Here is a tiny trained network, its code and every weight. The questions are about switching its units off for an input and a class, where a switched-off unit gives its printed mean instead of its output.

import numpy as np


def w(rows, s, z=0):
    codes = np.array(rows[::2]) - 128.0
    scale = np.full(codes.shape[1], s)
    scale[-1] = z or s
    return codes * scale


def norm(h):
    return h / np.sqrt((h * h).mean(-1, keepdims=True) + 1e-5)


def f(y):
    return y / 2 * (1 + np.tanh(0.7978845608 * (y + 0.044715 * y**3)))


def log_softmax(a):
    a = a - a.max(-1, keepdims=True)
    return a - np.log(np.exp(a).sum(-1, keepdims=True))


def net(x, mask):
    res = np.array(x, float).reshape(1, 5) / 4 @ E
    u = 0
    for l in range(2):
        y = f(norm(res) @ A[l][:, :-1].T + A[l][:, -1])
        res = res + np.where(mask[u : u + 5], y, B[l][:, -1]) @ B[l][:, :-1]
        u += 5
    return log_softmax(norm(res)[-1] @ U[:, :-1].T + U[:, -1])


A, B = {}, {}
E = w([
[45,125,163,205],'x0',
[79,86,116,71],'x1',
[82,193,114,97],'x2',
[123,127,128,123],'x3',
[126,107,2,186],'x4',
],0.0094)
A[0] = w([
[107,45,132,95,109],'L0N1',
[101,250,100,96,2],'L0N2',
[142,254,124,162,93],'L0N3',
[45,158,91,49,75],'L0N4',
[80,150,119,97,67],'L0N5',
],0.014,0.0062)
B[0] = w([
[193,125,126,183,199],'L0N1',
[216,61,132,95,192],'L0N2',
[152,2,138,157,252],'L0N3',
[242,69,135,239,232],'L0N4',
[130,111,182,144,135],'L0N5',
],0.0098,0.003)
A[1] = w([
[27,150,146,240,2],'L1N1',
[186,61,134,158,115],'L1N2',
[211,175,79,64,157],'L1N3',
[85,132,2,136,178],'L1N4',
[114,113,202,51,175],'L1N5',
],0.014,0.0041)
B[1] = w([
[78,99,140,60,199],'L1N1',
[156,31,159,157,255],'L1N2',
[3,114,173,95,211],'L1N3',
[179,225,194,154,219],'L1N4',
[159,188,85,211,209],'L1N5',
],0.014,0.0079)
U = w([
[141,121,152,155,241],'0',
[187,80,139,153,161],'1',
[176,231,118,167,174],'2',
[156,75,136,178,95],'3',
[56,135,133,78,146],'4',
[134,134,63,95,31],'5',
[141,166,5,79,2],'6',
],0.016,0.0076)

Each question gives the input, the list of numbers given to net, and the class t.
The units are the neurons (one row each of A and B). Each row of codes is followed by its name. A weight is (code - 128) times the scale printed after its matrix; where a second scale follows, it is the last column's (A, B and U).
mask holds one flag per neuron, layer by layer. A switched-off neuron (its flag False) gives its mean, the last column of its row in B, instead of its output. The means were averaged over made-up inputs and are rounded, as every weight is.
A unit's drop is (log p(t) with every unit on - log p(t) with that unit switched off) / (log p(t) with every unit on - log p(t) with every unit switched off).
The circuit of an input: a set's keep is (log p(t) with only the set's units on - log p(t) with every unit switched off) / (log p(t) with every unit on - log p(t) with every unit switched off). Starting from all 10 units, units are removed one at a time, each time the one whose removal leaves the highest keep (on an exact tie, the one counted first), for as long as the keep stays at least 0.8.
units of the circuit, in order: the units of the circuit, biggest drop first
k most important neurons: the k neurons with the biggest drops, biggest first
k most important neurons of layer l: the k neurons of layer l with the biggest drops, biggest first
drop of u: that unit's drop, to one decimal
input [-3,-1,8,-2,7], class 1: units of the circuit, in order -> (L0N2; L1N5)
input [7,1,-5,-4,6], class 4: 2 most important neurons -> (L1N1; L0N4)
input [5,-1,-4,4,-4], class 4: 3 most important neurons of layer 1 -> (L1N1; L1N2; L1N4)
input [-7,5,-3,5,0], class 4: units of the circuit, in order -> (L1N3)
input [-5,2,6,3,-7], class 2: 2 most important neurons of layer 1 -> (L1N5; L1N2)
input [6,8,8,5,2], class 1: 2 most important neurons -> (L0N4; L1N3)
input [-8,-2,-7,3,-8], class 2: units of the circuit, in order -> (L1N5; L0N3)
input [6,-3,8,5,-5], class 1: 4 most important neurons -> (L0N3; L0N2; L1N3; L0N4)
input [-5,2,-3,-4,-3], class 4: 2 most important neurons -> (L1N3; L0N3)
input [3,4,1,7,-8], class 2: units of the circuit, in order -> (L1N5; L1N2)
input [-4,4,4,-5,-8], class 2: 3 most important neurons -> (L1N5; L1N2; L0N3)
input [7,-1,1,1,-6], class 4: 3 most important neurons -> (L1N1; L1N4; L0N2)
input [8,-8,8,-6,2], class 1: 2 most important neurons -> (L0N3; L0N2)
input [-7,-1,5,-1,-8], class 2: units of the circuit, in order -> (L1N5)
input [-3,5,-4,0,-5], class 2: 2 most important neurons of layer 1 -> (L1N5; L1N1)
input [-7,-3,1,-4,6], class 4: 2 most important neurons -> (L1N3; L1N5)
input [4,-3,-3,0,0], class 4: units of the circuit, in order -> (L1N1; L0N4; L0N3; L0N1)
input [8,1,0,-3,-7], class 4: 4 most important neurons -> (L1N1; L1N4; L0N2; L1N2)
input [-2,8,-2,2,-8], class 2: 4 most important neurons -> (L1N5; L0N3; L0N2; L1N2)
input [3,1,1,4,7], class 2: units of the circuit, in order -> (L1N4)
input [5,-4,4,1,7], class 2: 3 most important neurons -> (L1N4; L1N3; L1N2)
input [-6,-3,2,0,-2], class 4: 2 most important neurons -> (L1N3; L0N4)
input [-8,-2,2,3,5], class 4: 2 most important neurons of layer 1 -> (L1N3; L1N5)
input [-4,5,8,3,2], class 1: drop of L0N4 -> 1.6
input [-2,-2,-1,-2,7], class 2: drop of L1N4 -> 0.3
input [1,-1,1,2,5], class 2: drop of L1N4 -> 0.6
input [-6,0,2,-1,1], class 4: units of the circuit, in order -> (L1N3)
